Below is a small trained network, with its code and all its weights. Each question gives an input and a class and asks what happens when units are switched off, that is, made to give their printed mean instead of their output.

import numpy as np


def w(rows, s, z=0):
    codes = np.array(rows[::2]) - 128.0
    scale = np.full(codes.shape[1], s)
    scale[-1] = z or s
    return codes * scale


def norm(h):
    return h / np.sqrt((h * h).mean(-1, keepdims=True) + 1e-5)


def f(y):
    return np.maximum(y, 0)


def log_softmax(a):
    a = a - a.max(-1, keepdims=True)
    return a - np.log(np.exp(a).sum(-1, keepdims=True))


def net(x, mask):
    res = np.array(x, float).reshape(1, 4) / 4 @ E
    u = 0
    for l in range(2):
        y = f(norm(res) @ A[l][:, :-1].T + A[l][:, -1])
        res = res + np.where(mask[u : u + 13], y, B[l][:, -1]) @ B[l][:, :-1]
        u += 13
    return log_softmax(norm(res)[-1] @ U[:, :-1].T + U[:, -1])


A, B = {}, {}
E = w([
[146,64,106,122,41],'x0',
[37,163,108,167,74],'x1',
[148,148,113,1,131],'x2',
[131,131,130,131,128],'x3',
],0.0056)
A[0] = w([
[89,219,139,64,209,118],'0.n1',
[87,162,121,145,78,161],'0.n2',
[93,166,139,115,23,41],'0.n3',
[154,22,227,129,200,117],'0.n4',
[113,195,63,92,132,3],'0.n5',
[95,115,114,183,226,157],'0.n6',
[94,171,181,161,227,172],'0.n7',
[156,9,97,202,73,114],'0.n8',
[55,209,102,123,113,73],'0.n9',
[145,167,118,80,96,112],'0.n10',
[179,161,130,50,2,69],'0.n11',
[40,152,107,181,122,23],'0.n12',
[189,115,178,86,179,33],'0.n13',
],0.0075,0.0042)
B[0] = w([
[188,187,109,109,41,237],'0.n1',
[116,160,46,125,111,212],'0.n2',
[111,184,75,139,143,180],'0.n3',
[174,157,168,101,97,212],'0.n4',
[164,156,182,100,69,148],'0.n5',
[99,63,140,120,208,213],'0.n6',
[93,77,106,129,183,243],'0.n7',
[182,181,166,112,89,253],'0.n8',
[116,179,211,27,79,195],'0.n9',
[88,121,116,97,164,176],'0.n10',
[57,85,164,233,255,219],'0.n11',
[127,206,76,103,111,187],'0.n12',
[136,152,42,153,191,182],'0.n13',
],0.0075,0.0048)
A[1] = w([
[6,93,106,135,139,3],'1.n1',
[98,124,200,105,103,151],'1.n2',
[88,148,104,105,142,166],'1.n3',
[139,67,144,132,176,29],'1.n4',
[160,121,83,98,127,77],'1.n5',
[121,149,59,134,85,247],'1.n6',
[160,85,179,166,101,125],'1.n7',
[136,64,160,100,174,60],'1.n8',
[149,131,178,90,176,114],'1.n9',
[117,35,144,130,177,110],'1.n10',
[155,99,143,149,167,73],'1.n11',
[171,160,120,174,96,115],'1.n12',
[140,168,83,109,118,125],'1.n13',
],0.013,0.003)
B[1] = w([
[211,159,32,38,216,225],'1.n1',
[169,165,160,115,80,155],'1.n2',
[235,110,129,121,159,229],'1.n3',
[91,121,149,184,104,196],'1.n4',
[89,121,50,141,159,169],'1.n5',
[105,1,160,171,147,254],'1.n6',
[156,193,60,77,212,180],'1.n7',
[72,121,112,147,86,205],'1.n8',
[32,111,150,144,67,231],'1.n9',
[86,89,174,195,36,219],'1.n10',
[153,117,164,134,50,190],'1.n11',
[77,147,166,81,91,195],'1.n12',
[148,114,156,183,167,224],'1.n13',
],0.0076,0.0057)
U = w([
[55,66,140,178,87,249],'0',
[149,111,48,84,250,48],'1',
[165,196,169,64,93,94],'2',
],0.021,0.0012)

Each question gives the input, the list of numbers given to net, and the class t.
The units are the neurons (one row each of A and B). Each row of codes is followed by its name. A weight is (code - 128) times the scale printed after its matrix; where a second scale follows, it is the last column's (A, B and U).
mask holds one flag per neuron, layer by layer. A switched-off neuron (its flag False) gives its mean, the last column of its row in B, instead of its output. The means were averaged over made-up inputs and are rounded, as every weight is.
A unit's drop is (log p(t) with every unit on - log p(t) with that unit switched off) / (log p(t) with every unit on - log p(t) with every unit switched off).
unit that matters most: the unit with the biggest drop
k most important neurons of layer l: the k neurons of layer l with the biggest drops, biggest first
drop of u: that unit's drop, to one decimal
input [-6,1,-3,-7], class 1: unit that matters most -> 1.n1
input [-1,6,0,4], class 1: 2 most important neurons of layer 0 -> 0.n8, 0.n2
input [4,-5,0,2], class 2: 2 most important neurons of layer 0 -> 0.n8, 0.n7
input [-6,-6,0,-1], class 0: 2 most important neurons of layer 1 -> 1.n1, 1.n9
input [-8,2,2,6], class 2: 2 most important neurons of layer 0 -> 0.n9, 0.n1
input [-1,4,0,-6], class 1: 2 most important neurons of layer 1 -> 1.n10, 1.n9
input [-8,0,-2,-4], class 0: 2 most important neurons of layer 0 -> 0.n6, 0.n7
input [1,-5,-6,3], class 2: 2 most important neurons of layer 0 -> 0.n8, 0.n4
input [3,5,1,5], class 1: drop of 0.n1 -> 0.2
input [-4,1,-2,-7], class 1: drop of 1.n1 -> 0.5
input [2,-7,7,-6], class 0: drop of 0.n4 -> 0.0
input [-6,3,-1,-7], class 1: drop of 0.n7 -> 1.4
